Below is a small trained network, with its code and all its weights. Each question gives an input and a class and asks what happens when units are switched off, that is, made to give their printed mean instead of their output.

import numpy as np


def w(rows, s, z=0):
    codes = np.array(rows[::2]) - 128.0
    scale = np.full(codes.shape[1], s)
    scale[-1] = z or s
    return codes * scale


def f(y):
    return y / 2 * (1 + np.tanh(0.7978845608 * (y + 0.044715 * y**3)))


def log_softmax(a):
    a = a - a.max(-1, keepdims=True)
    return a - np.log(np.exp(a).sum(-1, keepdims=True))


def net(x, mask):
    res = np.array(x, float).reshape(1, 2) / 4 @ E
    y = f(res @ A[0][:, :-1].T + A[0][:, -1])
    res = res + np.where(mask, y, B[0][:, -1]) @ B[0][:, :-1]
    return log_softmax(res[-1] @ U[:, :-1].T + U[:, -1])


A, B = {}, {}
E = w([
[81,97,182,159,163,212,112,112],'x0',
[92,144,96,214,10,110,14,94],'x1',
],0.011)
A[0] = w([
[127,127,97,159,118,115,95,143,54],'n1',
[174,102,138,100,137,136,176,131,48],'n2',
[151,160,89,67,196,123,203,178,87],'n3',
[116,146,99,180,25,135,77,131,89],'n4',
[139,126,178,193,145,216,128,149,217],'n5',
[186,161,78,84,104,1,144,171,204],'n6',
[74,98,197,176,170,225,109,122,52],'n7',
[80,122,124,151,186,217,70,111,254],'n8',
],0.0095,0.0067)
B[0] = w([
[89,114,219,83,152,100,155,114,144],'n1',
[42,123,163,127,94,189,101,53,159],'n2',
[106,131,181,247,179,115,61,149,234],'n3',
[102,112,181,206,240,148,103,152,249],'n4',
[134,130,54,193,108,94,105,202,227],'n5',
[138,128,92,202,42,126,186,231,253],'n6',
[72,126,185,209,8,73,119,89,211],'n7',
[194,154,96,150,115,111,206,239,255],'n8',
],0.012,0.01)
U = w([
[66,107,230,206,195,144,97,119,154],'0',
[107,156,97,156,2,89,178,166,136],'1',
[205,176,22,124,137,132,164,188,255],'2',
[110,134,147,87,151,128,113,58,75],'3',
[121,86,95,70,193,226,154,52,82],'4',
[74,161,161,41,98,157,156,36,84],'5',
[125,117,156,45,150,139,101,79,82],'6',
[159,112,141,69,177,120,104,29,87],'7',
],0.01,0.0088)

Each question gives the input, the list of numbers given to net, and the class t.
The units are the neurons (one row each of A and B). Each row of codes is followed by its name. A weight is (code - 128) times the scale printed after its matrix; where a second scale follows, it is the last column's (A, B and U).
mask holds one flag per neuron, in row order. A switched-off neuron (its flag False) gives its mean, the last column of its row in B, instead of its output. The means were averaged over made-up inputs and are rounded, as every weight is.
A unit's drop is (log p(t) with every unit on - log p(t) with that unit switched off) / (log p(t) with every unit on - log p(t) with every unit switched off).
The circuit of an input: a set's keep is (log p(t) with only the set's units on - log p(t) with every unit switched off) / (log p(t) with every unit on - log p(t) with every unit switched off). Starting from all 8 units, units are removed one at a time, each time the one whose removal leaves the highest keep (on an exact tie, the one counted first), for as long as the keep stays at least 0.8.
units of the circuit, in order: the units of the circuit, biggest drop first
most important unit: the unit with the biggest drop
k most important neurons: the k neurons with the biggest drops, biggest first
drop of u: that unit's drop, to one decimal
input [3,-1], class 2: most important unit : n6
input [4,-2], class 1: 2 most important neurons : [n7 n4]
input [-3,3], class 2: 3 most important neurons : [n7 n3 n2]
input [-2,-1], class 2: 3 most important neurons : [n7 n2 n1]
input [7,6], class 1: 4 most important neurons : [n8 n3 n5 n7]
input [-6,-5], class 1: 2 most important neurons : [n6 n4]
input [8,6], class 1: 2 most important neurons : [n8 n7]
input [-8,8], class 0: 2 most important neurons : [n4 n8]
input [-5,-6], class 0: 2 most important neurons : [n3 n8]
input [-1,-2], class 2: 2 most important neurons : [n7 n4]
input [2,-2], class 2: 3 most important neurons : [n4 n7 n6]
input [1,7], class 0: drop of n4 : 0.3
input [6,0], class 1: drop of n6 : 0.0
input [-5,7], class 0: drop of n4 : 1.1
input [-3,-7], class 0: units of the circuit, in order : [n3]
